What each symbol does to the objects:
z10 r z521
z10 y z578
z10 m z336
z86 r z526
z86 y z297
z86 m z355
z542 r z578
z542 y z947
z542 m z246
z660 r z803
z660 y z905
z660 m z246
z685 r z586
z685 y z722
z685 m z535
z175 r z456
z175 y z535
z175 m z952
z444 r z294
z444 y z481
z444 m z999
z757 r z542
z757 y z934
z757 m z537
z422 r z685
z422 y z999
z422 m z397
z76 r z349
z76 y z500
z76 m z563
z279 r z577
z279 y z756
z279 m z432
z526 r z468
z526 y z297
z526 m z54
z803 r z925
z803 y z803
z803 m z993
z334 r z420
z334 y z552
z334 m z756
z841 r z481
z841 y z296
z841 m z444
z934 r z134
z934 y z537
z934 m z122
z296 r z309
z296 y z350
z296 m z535
z115 r z156
z115 y z196
z115 m z400
z935 r z86
z935 y z86
z935 m z334
z196 r z500
z196 y z3
z196 m z156
z336 r z537
z336 y z757
z336 m z934
z749 r z922
z749 y z175
z749 m z732
z309 r z803
z309 y z941
z309 m z895
z468 r z993
z468 y z808
z468 m z86
z804 r z297
z804 y z922
z804 m z526
z145 r z678
z145 y z993
z145 m z905
z999 r z722
z999 y z294
z999 m z685
z563 r z868
z563 y z334
z563 m z279
z294 r z841
z294 y z895
z294 m z952
z156 r z115
z156 y z500
z156 m z397
z895 r z296
z895 y z606
z895 m z841
z537 r z10
z537 y z542
z537 m z134
z606 r z350
z606 y z327
z606 m z296
z481 r z895
z481 y z309
z481 m z294
z869 r z749
z869 y z190
z869 m z3
z578 r z246
z578 y z660
z578 m z757
z202 r z993
z202 y z491
z202 m z145
z3 r z732
z3 y z749
z3 m z500
z114 r z905
z114 y z934
z114 m z327
z420 r z935
z420 y z54
z420 m z607
z808 r z756
z808 y z577
z808 m z804
z124 r z115
z124 y z477
z124 m z550
z695 r z934
z695 y z336
z695 m z114
z922 r z432
z922 y z563
z922 m z297
z490 r z803
z490 y z347
z490 m z925
z678 r z202
z678 y z246
z678 m z347
z267 r z586
z267 y z695
z267 m z941
z477 r z196
z477 y z165
z477 m z115
z134 r z336
z134 y z10
z134 m z695
z905 r z490
z905 y z224
z905 m z279
z246 r z578
z246 y z841
z246 m z542
z54 r z86
z54 y z400
z54 m z935
z456 r z397
z456 y z422
z456 m z190
z355 r z279
z355 y z113
z355 m z804
z868 r z76
z868 y z550
z868 m z577
z577 r z563
z577 y z76
z577 m z922
z550 r z400
z550 y z115
z550 m z76
z756 r z297
z756 y z420
z756 m z255
z552 r z54
z552 y z526
z552 m z420
z893 r z224
z893 y z145
z893 m z905
z349 r z550
z349 y z124
z349 m z156
z165 r z294
z165 y z869
z165 m z349
z297 r z808
z297 y z432
z297 m z468
z947 r z491
z947 y z420
z947 m z922
z397 r z535
z397 y z685
z397 m z175
z941 r z327
z941 y z224
z941 m z606
z586 r z999
z586 y z444
z586 m z422
z255 r z113
z255 y z607
z255 m z803
z500 r z165
z500 y z732
z500 m z477
z347 r z145
z347 y z202
z347 m z893
z993 r z947
z993 y z66
z993 m z947
z535 r z422
z535 y z397
z535 m z456
z432 r z577
z432 y z868
z432 m z808
z722 r z444
z722 y z841
z722 m z586
z491 r z432
z491 y z279
z491 m z993
z190 r z175
z190 y z124
z190 m z550
z113 r z756
z113 y z255
z113 m z678
z925 r z905
z925 y z893
z925 m z660
z732 r z869
z732 y z349
z732 m z165
z66 r z347
z66 y z255
z66 m z947
z224 r z347
z224 y z756
z224 m z490
z327 r z267
z327 y z537
z327 m z521
z521 r z660
z521 y z925
z521 m z578
z607 r z334
z607 y z935
z607 m z577
z122 r z695
z122 y z685
z122 m z267
z350 r z941
z350 y z267
z350 m z309
z400 r z124
z400 y z156
z400 m z349
z952 r z190
z952 y z456
z952 m z869

The rows follow the links: the fewer symbols apart two objects are, the more alike their rows tend to be.

Each row is also shifted at random along 8 hidden directions that mean nothing.

Some objects, each with a row of numbers:
z355: [23, -13, 16, -18, 7, 33, 15, -7, 12, 10, 30, -2, -8, -9, 6, -21, -2, -37, -3, -39, -10, -23, -22, 22, -30, -1, -53, 49, 7, 14, 83, 10, 29, -12, 20, -22, -15, 7, -68, 26, -43]
z347: [-13, 14, -33, 28, 7, 57, 17, -69, 19, 43, -32, -8, 11, -5, -56, -9, 14, -27, -21, -30, 26, 23, 13, -4, 8, -9, 12, 9, 8, -52, 2, 5, 4, 19, -5, 14, -32, 19, -45, 16, -30]
z552: [-3, -6, 1, -3, 30, 58, 44, -40, 29, 31, 3, 20, 12, 10, -17, -41, -17, -1, -19, -9, 3, 15, 71, -27, -7, -17, -51, -7, -47, -58, 34, 46, 4, -22, 18, -43, -19, 0, 2, -11, -46]
z660: [20, 33, -18, 28, 60, -35, -59, -10, 24, 26, -23, 22, -1, -5, -17, -30, 17, -29, -3, 23, -5, -24, -2, 45, 15, 12, 13, -25, 32, 50, 29, -6, 74, -26, 33, -9, 22, -30, -19, 38, 21]
z267: [-24, -16, 20, -48, -78, -7, 18, 46, 0, -40, 48, -10, 6, 6, 22, 20, -24, 15, 36, -15, 5, 34, -79, -14, 15, -7, 21, 27, -9, 29, -19, -1, -86, 24, -2, 27, -17, -10, -34, -33, 2]
z526: [93, -55, 31, -9, -17, 2, -14, 26, 1, -5, 24, 1, -36, -12, 27, 18, -8, 9, -22, -36, -65, -36, -2, -13, -41, 14, -36, 52, -11, 0, 54, 1, -5, -7, -5, 14, 20, 25, -8, 48, -17]
z685: [30, -13, -1, -21, 20, -36, 13, 40, -12, -19, -6, -16, -21, 1, 58, 69, -29, 4, 20, 48, 0, 5, 17, -32, 18, 14, -20, -19, -16, 35, -47, -21, -64, 30, -8, -4, 13, 13, 75, -7, -10]
z757: [8, 0, 9, 30, 16, -61, -48, 54, 1, -42, -2, 9, 2, 25, 11, -9, 21, 49, 8, 67, 1, 5, 22, 13, 16, -3, 29, 1, -24, 2, -11, 0, 34, -21, -5, -3, 8, -19, 64, -3, 21]
z749: [-45, 3, -8, -10, -21, -24, 18, 17, -30, -28, 26, 20, 37, 2, 13, -38, -14, 3, -2, 19, 33, -8, 31, 26, -3, 24, 0, -17, 35, 39, -5, -8, 7, -51, 11, 0, 28, -18, 36, -38, 57]
z76: [-30, -13, -4, -15, 1, -13, 4, 38, -27, -23, -14, -8, -7, -27, 23, 50, 28, 34, 22, 18, -30, -23, -7, -2, -17, -34, 8, -3, -6, -27, -52, -35, -1, 48, -40, -20, 16, 25, 67, 12, 25]
z327: [14, 9, 8, 27, -6, 16, 7, -7, 17, 13, 4, -1, 21, 9, -13, -13, 9, -12, 0, -12, 3, 28, -62, -8, 41, -12, 21, -9, -7, -17, -25, 21, -8, 22, 13, -13, -27, -9, -63, -27, -21]
z804: [91, -17, 12, 16, 96, 15, 24, -7, -5, 56, -7, 10, -12, -19, 31, -19, 2, -65, -17, 0, -8, -41, 14, 34, 4, 17, -76, -3, 12, 20, 41, 14, 76, -11, 47, -82, 3, 9, -24, 32, -52]
z468: [39, -46, -15, 6, 60, -17, 60, 32, -9, 39, 1, 51, 8, -9, 22, -3, 5, 4, -6, 33, 21, -25, 44, 18, 5, 5, -43, -17, -32, -36, -37, 35, -5, 16, 22, -42, 23, 11, 47, 14, -22]
z607: [-20, -18, 3, -15, 26, 10, 4, 2, -27, 38, 10, 11, -14, -48, 15, 38, 20, -33, -1, 11, -10, -51, -32, 5, -11, -10, -15, 6, -30, -2, 1, -13, 0, 32, -14, -23, -22, 1, 5, -1, 28]
z297: [-25, -15, 12, -22, -18, 4, -10, 34, -9, -45, 32, 2, 1, 1, 18, 4, 9, 9, 1, -5, -17, -30, 5, 18, -38, -4, -15, 47, -12, -4, 49, -19, 20, -18, -4, -2, 3, -18, 12, 15, 14]
z124: [-12, -6, 6, -7, 2, -10, -26, 39, 7, -16, -28, -9, -31, -9, 23, 14, -10, 4, 30, 22, -59, -10, 12, -9, -13, -24, 7, 9, 25, 26, 9, -38, 10, -12, -14, -6, 40, 18, 40, 5, 6]
z922: [-47, -6, -2, -9, -7, -19, 28, 22, -19, -38, 23, 30, 30, 18, 5, -29, 15, 36, -2, 1, 34, -13, 35, 38, -15, -10, -16, 2, -9, -30, -5, 14, 19, -16, 12, -9, 16, -16, 22, 5, 17]
z934: [15, -13, 16, 14, -24, -18, 9, 16, 1, -24, 7, 5, 10, 28, -2, -16, 2, 44, 1, 15, 15, 38, 7, -13, 32, -16, 8, 4, -31, -29, -30, 30, -24, -9, 1, 8, -19, 7, 8, -22, -9]
z175: [-24, 36, 9, 46, 26, -1, -15, -55, -27, 26, -10, -6, 23, -7, 5, -7, 20, -60, -49, -9, 15, -25, -35, 3, 30, 14, -6, -38, 38, 35, 2, -14, 37, -18, 16, -7, -10, -1, -58, -25, 33]
z521: [-3, 24, 12, 5, -39, -14, -74, -34, 4, -8, 6, -5, 3, -17, -32, 5, 24, 24, -17, -25, -22, -3, -49, -10, -1, -7, 45, -8, 2, 19, 3, -7, 5, 3, -28, 43, -16, -7, -34, 17, 56]
z577: [21, -3, 15, 26, 22, 9, 10, -39, -28, 21, -21, 1, 6, -4, -13, -2, 44, 13, -42, -42, -4, -26, 8, 8, -3, -23, -17, -20, -12, -67, -19, 13, 45, 18, -5, -14, -9, 23, -27, 31, 3]
z400: [5, -12, 16, -26, -14, 13, 31, -47, -16, 57, -36, 15, -14, -24, -17, -7, -10, 36, -13, -33, -21, 11, 48, -41, 13, -38, -10, -58, -19, -42, -62, 27, -46, 1, -12, 10, 13, 43, 29, -1, 25]
z869: [100, -45, 9, 21, -58, 9, 14, 17, 23, -39, 16, -18, -4, 14, 9, -1, -31, 47, -21, -28, -55, 20, 42, -49, -38, 31, -18, 38, 36, 0, 14, -3, -35, -23, -27, 30, 48, 52, 38, 16, -28]
z397: [5, 18, 21, -23, 7, -32, -33, -14, -36, -14, 1, -14, -7, -13, 49, 23, -27, -38, -20, -1, -6, -24, 2, -8, 25, 16, -21, -34, 31, 90, 6, -41, -15, -35, 25, 10, 15, -10, 4, 0, 55]
z432: [-56, 13, 11, -9, 2, -5, 20, -12, -31, 13, 20, 7, 20, -15, -4, -10, 38, -23, 2, -26, 35, -34, -66, 51, -4, -18, -13, 6, 6, 1, 13, 6, 38, 29, 5, -17, -25, -3, -74, 3, 4]
z420: [-16, -22, 13, -1, -16, 9, -44, 32, 8, -37, 17, 6, -26, 8, 9, 6, 7, 9, -10, -3, -45, -30, 17, -1, -43, -2, 4, 59, -26, -15, 70, -23, 21, -31, -9, 21, 7, -19, 13, 22, 13]

Start here and follow the symbols in turn, left to right. Where do you end up?
Answers are names.
[-2, -6, -14, -6, 51, 64, 62, -66, -5, 80, -4, 9, 12, -42, -19, 0, 12, -48, -19, -20, 23, -11, 1, -5, 9, -16, -49, -14, -26, -43, -3, 29, 2, 42, 6, -57, -45, 21, -35, 2, -36]
y r m y m m y m m -> z756
[70, -36, -27, -10, -14, 35, 3, -11, 8, 34, -17, -15, -20, -50, -4, 74, -2, -23, -2, -27, -38, 1, -35, -33, -3, 3, 6, 23, 12, -3, -30, -33, -60, 60, -29, 22, -7, 44, -6, 51, -8]
y y y r r m r -> z86
[41, 6, 34, -30, -16, 33, 4, -59, -31, 4, -8, -24, 3, 0, 4, -30, -29, -1, -20, -31, 13, 42, 46, -33, 47, -11, -25, -31, -19, 6, -5, 14, -16, -45, 23, -15, -46, -2, 0, -22, 18]
m y r r r y y y r r -> z86
[9, -7, -18, -58, -31, 2, -3, -7, -15, -21, -9, 10, -4, -4, -5, -13, -39, 20, 0, -19, 24, 17, 94, 19, -12, 17, 0, 10, 15, 19, 9, -20, -25, -54, 19, 43, 16, -13, 52, 42, 42]
m m m r m y -> z563
[-116, 19, -6, -30, -18, 10, 44, -7, -10, -26, 19, 20, 42, 5, -10, -12, 25, 37, 13, -9, 42, 3, 0, 17, -10, -43, -6, -13, -28, -53, -30, 18, -6, 25, -13, -17, -20, -7, 5, -19, 14]
y r r m r r r m m r -> z297
[13, -9, -37, 3, 5, 16, 18, -20, 16, 39, -17, 18, 9, -29, -20, 27, 6, -9, 3, -6, 12, 12, -17, 0, 19, -7, 13, -5, 8, -14, -47, -1, -38, 44, -8, 11, -5, 23, -7, 31, -2]
y y r y y r y r -> z165
[7, -18, -6, -23, -3, 2, 16, 3, -14, -25, -2, 13, 12, 3, 7, 3, 8, 36, -14, -22, 4, -5, 54, 12, -15, -14, -20, 3, -11, -40, -13, -3, 1, -6, 0, 2, 12, 6, 39, 43, 15]
r r m r y m y -> z334
[-21, 6, 19, 22, -22, -34, -18, -3, -22, -9, 7, 8, 16, 11, -15, -13, 33, 40, -11, 19, 26, 11, -23, -1, 35, -18, 37, -19, -35, -22, -42, 23, -2, 2, -15, 16, -31, -7, -1, -34, 40]
y r y r y y -> z803
[-9, 33, -30, 22, 52, 38, -3, -88, -20, 69, -54, 3, 7, -19, -45, -23, 13, -55, -32, -13, 48, -1, 51, 23, 30, 4, 8, -37, 16, -22, -5, -6, 51, -23, 27, -7, -32, -10, -22, 16, 19]
r y r m y y m r -> z336
[72, -17, 16, 17, 5, -11, -33, 8, -15, -30, -31, 2, -3, 29, 11, -19, -10, 27, -25, 5, -12, 33, 77, -7, 47, -2, 16, -17, -13, -22, -26, -8, 6, -57, 32, 9, 5, -13, 42, 18, 25]
y r m y y m y -> z542
[-51, 23, 12, 0, -12, 57, -21, -17, 22, -3, -18, -56, -29, -19, -6, 11, 5, -33, 36, -9, -59, 2, -46, -21, -33, -36, 1, 45, 36, 16, 62, -46, 44, 11, -37, -28, -19, 23, -30, -19, -32]
r m r r y m r y -> z477
[-30, 10, -27, 8, -40, 22, -36, -23, 26, -7, -3, -1, 5, -5, -44, 19, 15, 6, -12, -31, -14, 1, -27, -4, -22, 0, 50, 23, 8, -23, 7, -20, -13, 17, -27, 56, -4, -7, -27, 30, 25]
y y m m r y m y r r y -> z124
[20, 1, -38, -47, 18, 34, 3, -29, 0, 13, -29, 6, 5, -28, -2, 9, -38, -14, 5, 6, 11, 21, 89, -11, 14, 5, -9, -26, 7, 16, -23, -29, -30, -20, 17, -6, 5, -7, 68, 33, 31]
y m m m y y y -> z115
[-44, 50, 0, -29, -39, 51, -53, -58, 40, -47, 8, -46, 3, 5, -42, -3, -9, 39, 8, -12, -17, 33, 31, -46, -46, -8, 7, 15, -15, 0, 58, -13, 16, -12, -49, 6, -44, -14, 26, -1, 0]
r r m r r y r m m m -> z869
[-59, 3, -47, -10, 16, 20, 30, -12, -15, 28, -9, 15, 18, -23, -24, 20, 15, -17, 13, 23, 54, -1, 13, 26, -1, -1, 11, 3, -6, -26, -25, -12, -2, 28, -13, -5, -25, -3, 26, -2, 12]
m y y y y r r y r -> z165
[-58, 20, -42, 53, 50, 23, 8, 18, 20, -36, -14, -19, 32, 14, 18, 39, 12, -10, 4, 86, -2, 8, 38, -39, -1, 6, 4, -8, 5, -18, -23, -44, 18, 18, -30, -52, 2, -4, 91, -42, -21]
m m y r y r y y -> z115
